Each name stands for a flat space through zero: a line, a plane or more. A row that begins with a name and a colon came from that space; any other row is followed by the name of the space it lies nearest, among the names in its block.
j544_j931: [-14.1  39.4  27.4 -12.2  17.3   5.4 -16.6  14.2  22.2  -5.5  -3.8   7.7
 -11.9  -0.6  -1.3  14.6 -13.7  -7.4  -4.4  -4.9  -8.4  -9.5  -9.2  15.1
  -3.6   2.3  16.9  16.6  10.5  -9.0  -4.2  -9.3 -13.0 -14.4  13.9 -24.0
  -9.4 -26.9 -26.0   7.2  25.4   2.6  27.0  -0.3   2.5  -8.2  20.6  10.2
   3.4  23.0  21.1]
j616_j161: [-14.9  -4.8 -29.8  24.7  27.6  29.0   0.9  29.1 -17.2  13.9  30.6 -14.5
 -25.2  25.5   4.3  19.1  45.5  26.2 -38.3 -39.6  -3.8 -10.6  28.9  -4.4
  22.2 -12.6  43.5   0.8  51.5  17.1  21.1   2.9  30.3  -7.8  43.8   5.6
  12.3  13.1   1.2 -16.3 -41.4 -16.9  35.6  32.9  30.9  40.4  -2.8  14.1
 -10.6   5.9 -26.9]
j575_j545: [ 15.6  10.7  11.3  -0.8  16.0  30.2   8.3  26.0  -3.8   1.2  13.7   0.1
   6.1  16.8 -10.2  22.3 -25.7  13.5  10.1  10.3  -0.7 -48.8 -24.3 -22.9
 -12.6  10.4   0.0 -29.7 -13.9  28.6  -8.9 -24.6  18.9 -10.8  17.6  -3.7
   4.4  48.9 -11.1  -2.0  11.1 -14.3 -56.8 -28.0   5.0  12.5  17.1 -14.0
  -6.1  23.1  -2.1]
j659_j610: [ -2.8  39.1  -8.5 -24.4 -16.8  14.2  19.6  21.1   8.0 -19.5 -15.9  16.9
 -22.7  -9.2   5.2  -1.3  10.2   4.7 -13.4  -2.8  12.8  -2.1  17.7  -2.1
  10.0  10.5  12.8  -6.8  32.7   6.0  -1.5  -1.6  -1.9   8.1   1.7 -13.1
 -20.5   0.8   3.7  -9.8   4.3  10.8 -17.0 -14.6   0.2  -6.3  10.9   9.3
  -7.6   8.9   2.2]
j575_j545: [-12.5 -21.6 -30.1  13.2 -13.5  -0.6  -3.3  -0.2  -6.3 -31.6   1.4   4.6
   8.4  -7.7   0.4  -1.4   8.7  -0.2  -8.5  -6.5  -9.4  47.1  14.9   8.3
  10.6 -23.5  14.1   8.5 -14.3 -19.8  14.2  -2.7   4.9   0.8   2.7   8.7
 -16.5 -31.2  17.9 -17.8 -13.6  29.3  12.6  14.6 -27.5  -6.6  23.0   0.0
  -4.2 -10.5   5.9]
j731_j549: [ -1.4  17.9 -11.6  12.1   6.4  20.6   6.0  -0.5   0.3  -4.6 -12.5   4.0
  -7.5  -1.1 -26.1 -17.8  -9.7   5.1  -2.5  20.6  -7.4 -14.1  -1.0   9.6
  18.2  14.3 -17.6   1.3  17.9  -4.0  16.9  -1.1   5.8 -10.8   5.5  17.7
  12.8   0.3  14.8 -10.5   3.8 -16.2  16.9  -9.7  -5.2 -18.5 -19.4  15.0
 -19.3  10.9 -19.4]
j517_j150: [-24.3  31.5  15.3  14.6 -29.2  -0.2  12.0   0.7  17.0 -31.4  16.8  -5.6
  25.6 -19.0  14.6 -17.8 -27.3   2.7 -13.3  11.8 -13.1 -25.7  55.3   1.3
   3.1 -12.6  -1.6 -20.8  -7.0  53.6   7.1 -29.7  -7.2   9.1  -6.7   4.3
   7.9 -41.8  -6.2  14.7  17.2  10.8  -8.1   6.2 -19.8 -11.1 -24.6   2.2
  21.3  -6.1   3.4]
[  8.4   0.8  -7.9   1.1  -0.9  14.1   5.2  13.2 -11.1 -43.2  16.0   1.5
  -1.6 -13.7  12.3   6.8  -7.6   6.6   2.7  -0.8  -8.1  24.9  18.2 -12.1
  -1.6 -15.2  21.7  -7.2 -33.6  -7.6   8.2  -5.8  -5.0  -1.7  16.2  -7.1
 -12.9 -26.0   6.9  -8.1  -9.5  15.5 -10.0  10.7 -12.0  -5.7  36.1  -8.8
  -4.2  -8.0  11.5] -> j575_j545
j731_j549: [ 21.2 -31.0 -12.4 -13.9  18.3 -26.4 -14.2 -24.2   4.0  23.7   4.9   3.3
 -15.6  26.3  33.7  22.7  11.9  -1.8  13.0 -12.2  18.1   4.9  -3.6   0.5
   9.1 -18.9   9.3 -19.3 -23.2  -3.2 -14.1   6.4  12.1   6.7 -17.2 -16.8
   3.2   0.0   7.3 -11.2   0.7  -9.5   2.2  -5.7   5.7  18.7  12.9  10.2
  -3.9   8.4  25.2]
j166_j598: [ -4.6 -20.9 -12.9  12.9 -14.9  26.1 -21.7   8.3   6.5  14.3   2.4  26.9
  11.5  -5.5 -13.6 -13.2  13.0 -18.7  15.0   0.1 -33.6  17.4   6.0  -2.9
 -10.2   7.9 -42.4  22.3  28.8 -14.5  -5.1 -18.5  23.3  16.3   8.9  -5.0
 -19.6   1.5  12.9   5.7  -5.1  46.5 -23.6  13.8  13.3  -1.2 -11.2  13.7
  25.5  -7.1   1.8]
j468_j357: [ -8.7  -8.4  30.0  21.8  -4.0 -43.8  17.0  18.0  -4.6 -56.3  22.3  21.6
   8.3 -35.3   1.5  12.7 -34.4  20.6 -42.6  10.6  -0.1  -8.8  17.6  50.5
  11.2 -57.8  13.0 -27.6  15.4   1.4  12.8  14.7 -21.0  25.5  -1.1 -18.7
  -5.4  -5.7  25.4  -7.1 -16.3  -5.5 -10.4  18.5   1.6  12.9 -31.8  44.4
  14.2  12.9 -18.1]
[ 10.8  22.6  -2.8   0.9 -20.3  -7.3   5.3 -19.7 -17.6   3.7   4.1  10.9
  17.0 -18.5   0.2 -10.9 -22.9   6.3  -4.0   6.7  10.2  -1.4  -3.4  -4.7
  -5.8  -4.1   7.7  -1.5  -4.1  10.3 -11.6 -11.4  -1.7  -6.5   7.9   0.7
 -27.9  -9.6  15.8  13.9  -9.1  13.3  30.2  -9.1 -43.9  14.0   6.4   5.4
  27.1  11.9   1.2] -> j544_j931
j286_j615: [-38.3  29.6  17.5  19.0   1.9  -6.7   4.0  -6.7   5.0   0.1 -13.0 -13.0
   7.4 -23.8 -20.2  21.8 -35.9   8.3  26.3  -3.0 -21.1   2.2  10.7 -10.8
  -8.2   5.2  -2.2  -8.4   3.5  11.6   7.0 -32.9 -19.5  -0.6  19.0   8.1
   8.6  -3.5   6.9  -1.3  -5.4 -10.5   2.3 -21.9  -4.3  -9.0 -22.8  -9.6
  21.4   0.9 -18.5]
[ 14.4 -14.5  -6.2   6.0  -5.5  -8.4  29.6  -6.4   0.0  25.7  10.8 -11.7
  32.4  -6.2  -6.1   9.5  -9.7  27.2   5.2 -14.0  10.6  42.5  -3.8  24.4
  13.8 -11.4 -11.2 -18.1  14.5 -15.1 -14.7  -5.7 -16.7 -22.8  10.0  16.8
  18.0  10.5  15.3   8.5 -12.3  10.5 -25.2  -5.0  14.8   2.9  16.3 -10.5
  -7.9 -20.0 -20.7] -> j166_j598
[ -1.8  -7.3  -4.6  28.8  14.3 -17.4  -5.6   3.2  -6.8  46.4  63.3  -4.7
 -13.5 -14.6 -14.2   0.2  24.8 -24.6  49.1 -10.1  22.6  -5.1 -32.4 -30.5
  -8.9 -50.5  10.0  -1.2 -26.4 -14.8   5.7   0.1 -18.3 -23.0  22.4  12.6
  44.9  72.6  -2.5 -16.7   7.9  42.2  32.0  -2.3  -9.1  20.2  17.4  20.7
  -6.2  11.2 -21.6] -> j575_j545
j871_j897: [ -5.0 -29.6  25.5  -2.3 -27.2  -5.5  18.8   2.5  -3.2 -32.2 -14.8  14.7
  -5.3  22.6  -3.8 -31.6  42.5 -45.4  26.2 -21.7 -19.8 -14.4 -22.8 -52.5
  15.9  21.2  14.4   0.2  -3.9  -0.4   2.9  -1.0  -1.8  -6.9   7.7 -22.1
 -26.4 -12.0  11.9  -3.2  15.9  -7.5  -6.1  18.7 -10.1 -19.9  25.9  10.4
   9.1  -6.0 -20.6]
j528_j27: [-38.2  -5.2  28.3   1.1  20.6  -2.0 -12.0  -7.6 -21.0  24.8 -21.7   2.9
  29.4  10.2 -25.0  28.3  17.5  10.6   1.0 -12.5 -21.2  13.3  -8.4  -0.2
 -16.3   3.1 -11.4 -14.9  19.4   4.2  32.2  -9.0  23.4   6.9   3.5  10.3
 -47.9  -6.4  38.6  40.9 -28.4 -37.7  -5.5   2.7 -12.3 -11.4   9.7  17.9
  -5.9  16.5 -34.4]
[  0.7  24.5 -13.0   7.9  21.5  -8.2   1.0  -2.4  -1.5   9.1  14.7  -2.2
   5.3 -10.0   7.1  19.1 -18.2  19.9  -4.4   7.4   9.8   8.9   3.7  41.5
  -9.4  -9.4  -4.3   7.4   0.1   0.7  -8.9   5.3   9.7  17.5   1.4   7.1
  15.5   4.3  -9.8  13.9  -1.9 -11.4  -0.4  -4.4  -0.3  17.0 -28.7   2.0
  -1.4   7.5  20.9] -> j871_j897
j517_j150: [ -2.0   2.5  17.3  -5.4  -4.1  -5.9   9.7  -5.5  10.1  -5.9  19.1   4.6
  -0.9  -9.9  12.4   8.4   3.0  21.4 -24.2   6.7   9.5  -6.1  14.8  -3.3
   7.5   4.3 -12.9   2.6  -5.2  19.2   1.7 -15.6   2.1   3.0  -0.6  15.8
   9.9  -7.7   4.4 -13.1  -5.4  -5.3  12.8   0.1  12.6  10.3 -14.5  -7.3
   1.8  11.2   9.7]
[ -7.0 -20.9   1.0 -17.9 -25.7   5.8  25.6  -0.8   4.9 -20.0 -23.3  10.2
 -11.1  18.2  -1.4 -19.3  32.4 -25.9  11.8 -16.5  -0.2  -9.1 -10.0 -35.5
  12.2  20.2   8.2   4.9   0.4  -0.4   0.7   7.1   0.5   2.0   3.2 -14.1
 -15.5   6.6   6.2  -3.0  20.6 -11.9  -4.6  15.7   5.2 -16.6  16.5   6.0
  11.7  -1.3 -20.0] -> j871_j897
